Below are the code and all the weights of a small trained network. Each question names an input and a target symbol and asks about switching units off, where a switched-off unit gives its printed mean instead of its output.

import numpy as np


def w(rows, s, z=0):
    codes = np.array(rows[::2]) - 128.0
    scale = np.full(codes.shape[1], s)
    scale[-1] = z or s
    return codes * scale


def norm(h):
    return h / np.sqrt((h * h).mean(-1, keepdims=True) + 1e-5)


def f(y):
    return np.maximum(y, 0)


def softmax(a):
    e = np.exp(a - a.max(-1, keepdims=True))
    return e / e.sum(-1, keepdims=True)


def log_softmax(a):
    a = a - a.max(-1, keepdims=True)
    return a - np.log(np.exp(a).sum(-1, keepdims=True))


def net(x, mask):
    ids = ['αδζθλξτ'.index(c) for c in x.split()]
    T = len(ids)
    res = E[ids] + P[:T]
    u = 0
    for l in range(2):
        r = norm(res)
        for j in range(3):
            rows = slice(4 * j, 4 * j + 4)
            q, k, v = (r @ M[l][rows].T for M in (Q, K, V))
            z = softmax(np.where(np.tri(T) > 0, q @ k.T / 4**0.5, -1e9)) @ v
            o = O[l][rows]
            res = res + np.where(mask[u + j], z, o[:, -1]) @ o[:, :-1]
        u += 3
        y = f(norm(res) @ A[l][:, :-1].T + A[l][:, -1])
        res = res + np.where(mask[u : u + 8], y, B[l][:, -1]) @ B[l][:, :-1]
        u += 8
    return log_softmax(norm(res)[-1] @ U[:, :-1].T + U[:, -1])


Q, K, V, O, A, B = {}, {}, {}, {}, {}, {}
E = w([
[90,241,38,209,119,172,53,68],'α',
[220,156,117,64,109,134,97,169],'δ',
[173,157,73,131,36,93,108,232],'ζ',
[40,183,141,32,68,148,129,170],'θ',
[171,180,97,97,93,151,218,242],'λ',
[133,27,146,165,163,40,196,28],'ξ',
[129,197,142,148,210,127,128,253],'τ',
],0.0023)
P = w([
[176,107,251,235,57,177,145,93],'0',
[110,52,105,105,133,161,88,165],'1',
[104,54,94,105,138,162,104,157],'2',
[108,82,85,87,135,148,105,172],'3',
[114,102,80,85,151,136,120,175],'4',
[118,123,85,80,141,132,135,174],'5',
[112,147,87,81,141,118,132,171],'6',
[125,160,93,85,132,111,138,162],'7',
[121,179,102,76,137,96,139,167],'8',
[139,195,95,88,126,97,140,150],'9',
[124,206,109,85,142,83,143,155],'10',
[136,223,117,79,124,81,151,156],'11',
],0.0023)
Q[0] = w([
[132,129,131,138,124,132,132,121],'L0H1',
[120,110,99,118,153,145,103,143],'L0H1',
[125,82,167,158,117,179,82,120],'L0H1',
[135,171,92,107,136,83,174,134],'L0H1',
[5,123,131,58,187,50,227,65],'L0H2',
[30,140,128,106,145,99,162,127],'L0H2',
[1,158,121,92,152,78,174,129],'L0H2',
[246,145,142,187,94,198,57,127],'L0H2',
[125,213,112,97,107,151,103,172],'L0H3',
[117,212,58,74,123,126,108,177],'L0H3',
[145,229,88,66,75,189,80,238],'L0H3',
[136,17,209,212,149,117,161,48],'L0H3',
],0.0041)
K[0] = w([
[118,128,122,121,133,127,128,129],'L0H1',
[134,140,116,159,125,144,118,123],'L0H1',
[113,152,77,94,125,143,109,147],'L0H1',
[140,105,170,156,131,114,146,106],'L0H1',
[97,150,76,207,147,162,108,66],'L0H2',
[112,130,122,178,143,125,127,89],'L0H2',
[99,124,113,190,152,126,129,73],'L0H2',
[124,124,190,53,106,110,140,190],'L0H2',
[126,93,161,129,144,99,153,114],'L0H3',
[125,92,132,137,161,48,167,87],'L0H3',
[126,65,161,113,158,62,167,117],'L0H3',
[136,188,114,124,74,255,53,178],'L0H3',
],0.0064)
V[0] = w([
[128,58,106,141,151,96,154,97],'L0H1',
[87,3,94,121,199,57,177,63],'L0H1',
[123,155,143,120,123,132,117,141],'L0H1',
[131,133,127,127,129,122,133,125],'L0H1',
[130,132,126,127,128,125,130,127],'L0H2',
[129,148,126,120,129,113,138,133],'L0H2',
[125,158,117,173,130,156,87,118],'L0H2',
[87,217,138,118,112,164,104,145],'L0H2',
[144,188,99,96,107,158,93,189],'L0H3',
[116,141,118,120,114,147,124,125],'L0H3',
[114,125,131,128,122,142,129,122],'L0H3',
[155,117,140,70,123,115,154,147],'L0H3',
],0.0032)
O[0] = w([
[141,195,155,128,111,90,135,133,82],'L0H1',
[130,252,179,113,106,57,128,147,4],'L0H1',
[122,105,120,128,136,139,124,131,139],'L0H1',
[129,129,133,130,126,132,125,129,122],'L0H1',
[129,128,131,129,127,130,127,128,127],'L0H2',
[120,124,150,133,125,130,120,130,127],'L0H2',
[184,118,87,130,132,130,107,160,126],'L0H2',
[115,100,121,143,143,122,57,181,157],'L0H2',
[158,196,171,110,82,137,117,154,47],'L0H3',
[122,151,122,114,113,137,133,135,102],'L0H3',
[119,132,121,123,129,124,132,130,123],'L0H3',
[112,127,168,163,117,123,126,88,176],'L0H3',
],0.0034,0.0017)
A[0] = w([
[134,106,127,142,97,213,105,163,68],'L0N1',
[132,227,137,108,128,65,116,124,87],'L0N2',
[153,171,93,102,122,133,116,157,121],'L0N3',
[113,91,182,118,147,126,167,69,17],'L0N4',
[54,109,137,105,169,127,109,150,70],'L0N5',
[139,255,170,123,100,105,94,139,4],'L0N6',
[89,140,151,138,203,117,133,160,37],'L0N7',
[137,117,134,124,139,113,127,129,104],'L0N8',
],0.0047,0.002)
B[0] = w([
[112,235,152,94,144,41,124,116,252],'L0N1',
[97,207,128,95,176,160,101,194,215],'L0N2',
[90,103,149,140,148,107,116,110,241],'L0N3',
[169,127,45,140,153,44,111,106,151],'L0N4',
[222,131,113,123,104,130,145,111,191],'L0N5',
[120,195,91,15,253,77,117,102,163],'L0N6',
[179,137,81,112,52,143,136,69,152],'L0N7',
[117,123,112,119,127,134,125,134,139],'L0N8',
],0.0041,0.0024)
Q[1] = w([
[124,181,173,103,131,137,113,121],'L1H1',
[134,36,132,137,100,149,167,84],'L1H1',
[142,50,97,156,124,123,145,120],'L1H1',
[125,182,86,132,159,91,134,183],'L1H1',
[163,53,132,179,84,141,132,129],'L1H2',
[158,60,97,146,118,130,149,123],'L1H2',
[108,254,142,111,154,89,87,175],'L1H2',
[115,121,47,55,166,120,172,126],'L1H2',
[145,65,198,170,54,167,137,115],'L1H3',
[130,170,68,110,206,71,124,126],'L1H3',
[137,155,81,118,187,74,138,119],'L1H3',
[117,191,80,86,220,90,111,133],'L1H3',
],0.0087)
K[1] = w([
[119,162,115,170,88,203,102,168],'L1H1',
[81,117,43,44,147,87,138,131],'L1H1',
[128,96,109,68,174,50,141,108],'L1H1',
[167,125,211,188,128,107,123,63],'L1H1',
[115,123,59,79,146,134,123,179],'L1H2',
[98,147,32,132,157,147,97,135],'L1H2',
[149,99,255,156,61,155,132,127],'L1H2',
[117,142,113,204,138,135,111,82],'L1H2',
[178,98,220,67,101,120,172,202],'L1H3',
[108,146,95,190,140,131,109,87],'L1H3',
[117,155,99,199,143,124,113,66],'L1H3',
[87,139,72,186,131,142,99,82],'L1H3',
],0.0082)
V[1] = w([
[79,108,90,172,36,63,87,228],'L1H1',
[91,151,62,154,157,81,74,39],'L1H1',
[77,77,165,79,179,89,226,232],'L1H1',
[131,118,145,61,3,104,222,117],'L1H1',
[31,154,131,116,161,140,163,48],'L1H2',
[232,94,188,121,142,99,158,109],'L1H2',
[174,137,172,176,166,70,233,143],'L1H2',
[87,144,165,115,142,134,47,79],'L1H2',
[134,148,171,138,117,152,132,87],'L1H3',
[94,128,138,90,99,101,141,116],'L1H3',
[117,104,118,85,113,30,115,92],'L1H3',
[192,116,127,172,83,41,152,94],'L1H3',
],0.003)
O[1] = w([
[240,188,79,141,159,222,101,177,142],'L1H1',
[96,181,168,179,72,89,119,232,66],'L1H1',
[142,173,135,4,254,109,116,135,13],'L1H1',
[148,239,91,116,153,136,251,71,173],'L1H1',
[59,124,123,65,199,124,198,177,8],'L1H2',
[191,70,171,199,96,156,170,101,209],'L1H2',
[148,76,194,158,134,252,145,149,137],'L1H2',
[112,75,86,147,161,78,148,143,125],'L1H2',
[140,137,80,124,116,124,114,154,79],'L1H3',
[176,113,139,158,145,138,103,132,89],'L1H3',
[148,100,204,209,94,180,86,109,174],'L1H3',
[95,155,207,120,79,200,42,133,128],'L1H3',
],0.0029,0.0016)
A[1] = w([
[112,89,185,156,99,161,111,96,135],'L1N1',
[135,30,152,176,69,79,167,57,35],'L1N2',
[98,160,42,96,199,63,142,134,72],'L1N3',
[150,2,132,114,168,145,69,142,4],'L1N4',
[89,135,165,196,140,159,192,161,68],'L1N5',
[157,98,134,101,200,176,188,44,73],'L1N6',
[96,116,81,156,129,142,100,65,134],'L1N7',
[133,79,141,149,90,99,145,89,74],'L1N8',
],0.0058,0.0042)
B[1] = w([
[129,117,70,111,158,110,156,139,185],'L1N1',
[148,198,229,151,126,9,121,1,186],'L1N2',
[155,155,49,83,188,84,171,123,255],'L1N3',
[113,101,145,164,222,154,51,104,148],'L1N4',
[162,55,172,112,120,124,175,169,146],'L1N5',
[27,122,119,95,53,152,107,107,176],'L1N6',
[141,108,162,115,132,129,158,163,170],'L1N7',
[132,150,171,138,132,76,141,85,159],'L1N8',
],0.0066,0.0043)
U = w([
[60,120,96,198,36,73,46,207,71],'α',
[136,165,225,161,105,60,120,30,255],'δ',
[254,168,93,180,71,227,107,104,50],'ζ',
[134,145,10,87,185,75,166,140,68],'θ',
[24,121,121,71,57,214,130,61,162],'λ',
[145,77,216,120,138,160,209,221,127],'ξ',
[107,73,160,144,226,176,10,112,176],'τ',
],0.0061,0.00078)

Each question gives the input, a string of symbols that net reads in full, and the target symbol t.
The units are the heads (4 rows each of Q, K, V and O) and the neurons (one row each of A and B). Each row of codes is followed by its name. A weight is (code - 128) times the scale printed after its matrix; where a second scale follows, it is the last column's (O, A, B and U).
mask holds one flag per unit, layer by layer, with each layer's heads first. A switched-off unit (its flag False) gives its mean, the last column of its rows in O or B, instead of its output. The means were averaged over made-up inputs and are rounded, as every weight is.
A unit's drop is (log p(t) with every unit on - log p(t) with that unit switched off) / (log p(t) with every unit on - log p(t) with every unit switched off).
The circuit of an input: a set's keep is (log p(t) with only the set's units on - log p(t) with every unit switched off) / (log p(t) with every unit on - log p(t) with every unit switched off). Starting from the 12 units with the biggest drops (on a tie, the unit counted first), units are removed one at a time, each time the one whose removal leaves the highest keep (on an exact tie, the one counted first), for as long as the keep stays at least 0.8.
units of the circuit, in order: the units of the circuit, biggest drop first
k most important neurons: the k neurons with the biggest drops, biggest first
k most important neurons of layer l: the k neurons of layer l with the biggest drops, biggest first
which heads matter: for each layer, one digit per head in row order, 1 if its drop is at least 0.15 and else 0, layers parted by /
input ξ τ ζ θ ξ τ θ θ, target ξ: which heads matter	101 / 010
input θ δ θ θ θ ξ θ δ δ θ, target λ: which heads matter	001 / 101
input τ α τ λ θ λ ζ δ δ ζ, target τ: most important neuron	L1N4
input λ λ ξ τ θ ξ θ ζ α, target λ: which heads matter	101 / 110
input τ θ ζ δ ζ ξ ξ δ τ, target τ: units of the circuit, in order	L1H1, L0N1, L1N4
input ξ θ ζ ζ λ ζ δ λ λ λ, target ξ: which heads matter	000 / 000
input λ θ α α ζ ζ α δ δ, target λ: units of the circuit, in order	L1H1, L1N6, L1H2
input ξ α α θ δ ξ θ δ τ, target ξ: units of the circuit, in order	L1H2, L1N5
input ζ τ λ θ λ, target ζ: which heads matter	000 / 000
input δ λ θ τ θ α, target δ: units of the circuit, in order	L1H1, L1N2, L1H2
input δ ζ δ, target δ: which heads matter	001 / 000
input ξ δ ξ δ, target ξ: which heads matter	111 / 110
input λ ξ δ θ τ θ ζ ζ, target α: 2 most important neurons	L0N4, L1N3
input θ λ ξ δ, target τ: which heads matter	001 / 000
input ζ δ α θ λ, target ζ: which heads matter	001 / 010
input α θ δ δ θ δ α θ, target α: which heads matter	000 / 100
input λ λ δ λ δ α, target λ: units of the circuit, in order	L1H1, L1H2, L1N6
input α ζ δ δ τ ζ α, target α: units of the circuit, in order	L1H1
input δ ξ ζ, target α: which heads matter	001 / 100
input λ ζ τ, target λ: units of the circuit, in order	L1H1, L1N6
input δ δ λ ξ ξ α, target δ: units of the circuit, in order	L1H1, L1H2, L1N2
input τ λ θ θ, target τ: which heads matter	000 / 100
input δ δ θ α τ θ, target δ: which heads matter	000 / 000
input λ α θ λ, target λ: which heads matter	001 / 110
input δ ζ ζ α ζ δ ζ, target δ: 2 most important neurons	L0N1, L1N2
input λ δ ζ, target λ: 2 most important neurons	L0N1, L1N6
input ζ λ δ ζ δ θ, target ζ: which heads matter	001 / 000
input λ θ τ δ ξ ξ θ δ θ θ δ δ, target λ: most important neuron of layer 0	L0N1
input τ τ α θ ξ θ ξ ζ, target τ: 3 most important neurons	L0N1, L1N4, L0N2
input δ α δ λ, target δ: 2 most important neurons	L0N1, L1N2
